Below are the code and all the weights of a small trained network. Each question names an input and a target symbol and asks about switching units off, where a switched-off unit gives its printed mean instead of its output.

import numpy as np


def w(rows, s, z=0):
    codes = np.array(rows[::2]) - 128.0
    scale = np.full(codes.shape[1], s)
    scale[-1] = z or s
    return codes * scale


def f(y):
    return y / 2 * (1 + np.tanh(0.7978845608 * (y + 0.044715 * y**3)))


def softmax(a):
    e = np.exp(a - a.max(-1, keepdims=True))
    return e / e.sum(-1, keepdims=True)


def log_softmax(a):
    a = a - a.max(-1, keepdims=True)
    return a - np.log(np.exp(a).sum(-1, keepdims=True))


def net(x, mask):
    ids = ['γεζηθμξπτφψω'.index(c) for c in x.split()]
    T = len(ids)
    res = E[ids] + P[:T]
    u = 0
    for l in range(2):
        r = res
        for j in range(2):
            rows = slice(4 * j, 4 * j + 4)
            q, k, v = (r @ M[l][rows].T for M in (Q, K, V))
            z = softmax(np.where(np.tri(T) > 0, q @ k.T / 4**0.5, -1e9)) @ v
            o = O[l][rows]
            res = res + np.where(mask[u + j], z, o[:, -1]) @ o[:, :-1]
        u += 2
        y = f(res @ A[l][:, :-1].T + A[l][:, -1])
        res = res + np.where(mask[u : u + 16], y, B[l][:, -1]) @ B[l][:, :-1]
        u += 16
    return log_softmax(res[-1] @ U[:, :-1].T + U[:, -1])


Q, K, V, O, A, B = {}, {}, {}, {}, {}, {}
E = w([
[139,123,143,84,122,160,128],'γ',
[136,124,149,75,124,164,134],'ε',
[139,128,147,82,125,162,134],'ζ',
[131,122,150,76,125,168,130],'η',
[148,119,147,86,123,151,124],'θ',
[155,98,107,155,165,221,128],'μ',
[106,111,155,136,108,153,68],'ξ',
[152,155,61,116,154,116,42],'π',
[120,159,47,118,156,154,95],'τ',
[72,146,142,196,83,76,81],'φ',
[53,179,91,91,77,141,201],'ψ',
[9,138,137,188,90,160,150],'ω',
],0.015)
P = w([
[203,56,96,149,76,130,180],'0',
[148,160,186,159,246,95,150],'1',
[116,104,64,94,99,132,132],'2',
[124,224,239,118,163,175,115],'3',
[32,121,69,70,107,159,94],'4',
[173,239,190,197,100,222,82],'5',
[56,108,64,110,128,150,109],'6',
],0.011)
Q[0] = w([
[92,132,108,120,82,103,173],'L0H1',
[73,19,142,102,225,27,159],'L0H1',
[164,191,99,192,87,100,157],'L0H1',
[108,235,171,136,198,145,100],'L0H1',
[117,41,101,40,132,120,141],'L0H2',
[54,140,149,121,254,34,153],'L0H2',
[130,231,217,173,148,154,79],'L0H2',
[132,187,153,64,124,168,144],'L0H2',
],0.0098)
K[0] = w([
[133,123,185,140,119,87,177],'L0H1',
[167,51,103,138,106,88,156],'L0H1',
[128,199,144,157,84,131,139],'L0H1',
[31,180,61,140,158,143,146],'L0H1',
[206,40,108,111,166,148,147],'L0H2',
[136,69,80,192,113,9,216],'L0H2',
[35,212,81,136,115,72,95],'L0H2',
[77,125,129,94,200,138,130],'L0H2',
],0.011)
V[0] = w([
[134,160,148,143,161,96,59],'L0H1',
[188,18,170,201,140,148,85],'L0H1',
[150,141,255,69,19,86,196],'L0H1',
[135,103,165,237,178,155,242],'L0H1',
[53,199,197,255,105,126,214],'L0H2',
[108,49,221,44,157,179,108],'L0H2',
[36,104,158,183,14,72,93],'L0H2',
[139,145,138,191,142,93,2],'L0H2',
],0.0072)
O[0] = w([
[151,105,155,51,186,119,65,113],'L0H1',
[200,82,183,132,22,194,50,162],'L0H1',
[107,26,185,164,114,50,178,3],'L0H1',
[116,165,170,212,95,199,153,153],'L0H1',
[42,100,140,175,179,194,129,133],'L0H2',
[174,84,156,113,115,149,255,188],'L0H2',
[56,80,243,106,106,140,65,61],'L0H2',
[171,82,158,55,181,131,18,122],'L0H2',
],0.0068,0.0029)
A[0] = w([
[154,108,110,153,91,152,190,109],'L0N1',
[125,99,162,217,69,72,189,111],'L0N2',
[177,212,133,144,45,97,84,174],'L0N3',
[162,146,217,100,122,118,179,118],'L0N4',
[91,127,146,118,123,151,164,102],'L0N5',
[128,252,141,47,167,153,131,192],'L0N6',
[158,116,105,95,155,24,87,26],'L0N7',
[177,142,185,103,121,126,210,147],'L0N8',
[147,177,165,160,57,207,159,137],'L0N9',
[184,176,85,56,207,90,74,179],'L0N10',
[116,27,100,84,142,186,95,207],'L0N11',
[43,107,122,180,141,114,73,234],'L0N12',
[110,248,203,175,119,129,182,207],'L0N13',
[182,91,70,90,77,62,167,253],'L0N14',
[156,159,151,127,254,137,63,130],'L0N15',
[220,159,216,128,177,158,88,154],'L0N16',
],0.0067,0.0048)
B[0] = w([
[132,134,100,84,150,134,115,172],'L0N1',
[158,137,160,124,81,94,170,160],'L0N2',
[119,113,93,203,86,65,199,180],'L0N3',
[146,79,170,179,249,153,62,138],'L0N4',
[111,102,122,104,144,156,155,140],'L0N5',
[120,124,153,206,97,132,187,254],'L0N6',
[100,81,126,153,206,132,150,132],'L0N7',
[149,31,157,144,174,79,142,159],'L0N8',
[85,98,118,167,137,120,70,222],'L0N9',
[137,124,176,141,89,140,211,235],'L0N10',
[152,132,76,20,93,177,137,202],'L0N11',
[51,176,80,80,50,110,118,209],'L0N12',
[63,123,87,209,182,120,177,212],'L0N13',
[27,107,134,27,129,141,183,215],'L0N14',
[151,225,242,80,119,98,172,219],'L0N15',
[173,46,255,163,116,107,74,212],'L0N16',
],0.0061,0.0074)
Q[1] = w([
[99,120,195,181,1,65,60],'L1H1',
[144,153,59,148,82,94,187],'L1H1',
[147,69,99,70,55,89,85],'L1H1',
[203,46,147,49,177,129,90],'L1H1',
[170,118,102,96,175,71,148],'L1H2',
[78,100,146,130,122,176,97],'L1H2',
[96,120,119,58,192,32,122],'L1H2',
[105,120,248,148,133,208,166],'L1H2',
],0.0064)
K[1] = w([
[65,178,194,55,204,45,111],'L1H1',
[103,147,61,115,47,52,113],'L1H1',
[137,111,172,172,93,38,68],'L1H1',
[222,70,197,208,114,135,160],'L1H1',
[176,189,185,199,93,57,255],'L1H2',
[19,130,99,111,95,199,148],'L1H2',
[134,119,184,250,105,24,119],'L1H2',
[45,152,83,28,202,116,72],'L1H2',
],0.0052)
V[1] = w([
[162,98,130,187,157,149,187],'L1H1',
[165,162,102,111,182,206,92],'L1H1',
[126,71,144,167,255,89,104],'L1H1',
[189,126,148,175,191,218,87],'L1H1',
[107,45,115,146,18,90,151],'L1H2',
[142,167,170,114,79,19,74],'L1H2',
[194,102,140,70,163,201,176],'L1H2',
[85,101,155,224,127,102,136],'L1H2',
],0.0059)
O[1] = w([
[95,109,120,81,214,82,66,162],'L1H1',
[91,153,68,201,150,213,79,42],'L1H1',
[127,45,162,99,174,179,49,5],'L1H1',
[131,133,196,87,166,254,55,55],'L1H1',
[91,175,98,131,56,117,145,254],'L1H2',
[84,176,156,39,120,31,115,39],'L1H2',
[195,105,95,134,159,113,138,139],'L1H2',
[27,99,140,137,83,179,183,170],'L1H2',
],0.005,0.0063)
A[1] = w([
[96,65,157,160,87,165,134,225],'L1N1',
[45,184,80,151,93,188,171,87],'L1N2',
[100,200,141,173,211,126,102,181],'L1N3',
[115,168,114,69,77,105,222,230],'L1N4',
[128,55,95,117,74,137,196,253],'L1N5',
[40,142,108,190,80,114,126,154],'L1N6',
[96,150,218,104,155,191,147,164],'L1N7',
[162,175,92,175,222,95,172,250],'L1N8',
[74,139,84,131,128,185,67,72],'L1N9',
[191,223,146,156,170,83,144,174],'L1N10',
[112,155,11,184,99,153,147,92],'L1N11',
[170,176,125,105,117,195,2,155],'L1N12',
[84,185,161,78,43,128,124,212],'L1N13',
[163,158,112,200,243,180,117,66],'L1N14',
[205,71,173,223,182,96,84,227],'L1N15',
[68,126,83,96,83,96,83,131],'L1N16',
],0.0073,0.0034)
B[1] = w([
[166,198,52,116,175,156,136,182],'L1N1',
[180,113,153,114,199,76,127,234],'L1N2',
[119,140,124,254,88,59,31,159],'L1N3',
[143,115,80,171,90,126,17,254],'L1N4',
[151,249,103,64,106,144,85,222],'L1N5',
[231,123,153,121,146,115,85,209],'L1N6',
[184,160,166,143,117,164,39,186],'L1N7',
[49,110,106,88,123,117,136,169],'L1N8',
[146,121,132,98,181,145,226,151],'L1N9',
[56,135,134,117,115,156,215,161],'L1N10',
[109,114,163,31,90,71,92,210],'L1N11',
[20,46,222,86,181,92,174,160],'L1N12',
[116,110,73,124,208,179,162,215],'L1N13',
[37,93,156,146,121,145,155,158],'L1N14',
[185,2,73,91,65,163,141,170],'L1N15',
[143,115,106,105,99,187,215,166],'L1N16',
],0.0057,0.018)
U = w([
[255,153,63,98,91,140,60,208],'γ',
[53,134,97,43,162,165,197,244],'ε',
[7,116,128,68,176,150,215,123],'ζ',
[53,87,143,99,179,122,205,121],'η',
[138,71,141,125,167,85,167,115],'θ',
[82,78,60,233,89,161,113,46],'μ',
[176,45,147,131,126,80,10,76],'ξ',
[218,146,232,97,117,104,214,22],'π',
[50,201,163,186,54,171,226,33],'τ',
[37,185,206,92,84,122,80,1],'φ',
[35,117,140,180,129,34,90,212],'ψ',
[191,195,126,202,198,135,94,134],'ω',
],0.0058,0.0029)

Each question gives the input, a string of symbols that net reads in full, and the target symbol t.
The units are the heads (4 rows each of Q, K, V and O) and the neurons (one row each of A and B). Each row of codes is followed by its name. A weight is (code - 128) times the scale printed after its matrix; where a second scale follows, it is the last column's (O, A, B and U).
mask holds one flag per unit, layer by layer, with each layer's heads first. A switched-off unit (its flag False) gives its mean, the last column of its rows in O or B, instead of its output. The means were averaged over made-up inputs and are rounded, as every weight is.
A unit's drop is (log p(t) with every unit on - log p(t) with that unit switched off) / (log p(t) with every unit on - log p(t) with every unit switched off).
The circuit of an input: a set's keep is (log p(t) with only the set's units on - log p(t) with every unit switched off) / (log p(t) with every unit on - log p(t) with every unit switched off). Starting from the 12 units with the biggest drops (on a tie, the unit counted first), units are removed one at a time, each time the one whose removal leaves the highest keep (on an exact tie, the one counted first), for as long as the keep stays at least 0.8.
circuit, biggest first: the units of the circuit, biggest drop first
most important unit: the unit with the biggest drop
top k neurons: the k neurons with the biggest drops, biggest first
top k neurons in layer l: the k neurons of layer l with the biggest drops, biggest first
heads that matter: for each layer, one digit per head in row order, 1 if its drop is at least 0.15 and else 0, layers parted by /
input ε η ε φ μ ξ, target φ: top 4 neurons	L0N12; L1N7; L0N15; L0N16
input ω η μ ξ τ ξ, target τ: heads that matter	10 / 00
input θ π μ ξ, target π: circuit, biggest first	L0H2; L0N15; L1N4; L0N16
input ζ ω μ μ π ξ φ, target γ: top 3 neurons in layer 0	L0N12; L0N16; L0N4
input μ μ ω ω φ θ, target ω: heads that matter	11 / 00
input ω μ η π φ π, target φ: circuit, biggest first	L0H2; L1H2; L0N15
input μ ε μ γ ζ, target γ: top 3 neurons in layer 1	L1N12; L1N10; L1N14
input μ η φ μ μ ω, target ω: heads that matter	01 / 00
input ω φ ψ, target γ: heads that matter	00 / 10
input μ μ μ, target ζ: top 2 neurons in layer 0	L0N12; L0N10
input μ ω γ η, target ω: top 2 neurons in layer 1	L1N7; L1N1
input π μ ξ μ, target ξ: most important unit	L0N16
input ξ θ μ μ γ, target γ: heads that matter	01 / 00
input μ π ζ μ π, target ε: most important unit	L0H1
input ξ ζ ε θ μ η ξ, target ε: heads that matter	00 / 10
input ε φ μ μ ξ, target γ: heads that matter	01 / 10
input μ γ π μ μ π, target π: heads that matter	01 / 00
input τ η τ μ, target τ: heads that matter	10 / 00
input μ η ψ π θ γ, target π: heads that matter	11 / 00
input τ μ ω, target γ: heads that matter	00 / 00
input η ζ θ μ ξ τ, target τ: most important unit	L1N10
input μ μ η τ ξ ξ, target τ: top 3 neurons in layer 1	L1N10; L1N2; L1N4
input ξ π η ε ε μ ξ, target ε: top 2 neurons in layer 0	L0N6; L0N3
input η μ η ζ τ μ μ, target ζ: heads that matter	00 / 11
input γ ξ π π η, target γ: top 3 neurons in layer 1	L1N4; L1N12; L1N10
input ψ π μ μ, target π: top 4 neurons	L0N16; L0N15; L1N4; L0N10
input φ μ θ ξ, target ξ: heads that matter	10 / 00
input μ μ θ μ μ ξ, target ξ: heads that matter	01 / 01
input ξ ε η τ π ε, target τ: heads that matter	10 / 10
input φ π μ ψ θ, target γ: most important unit	L1N4
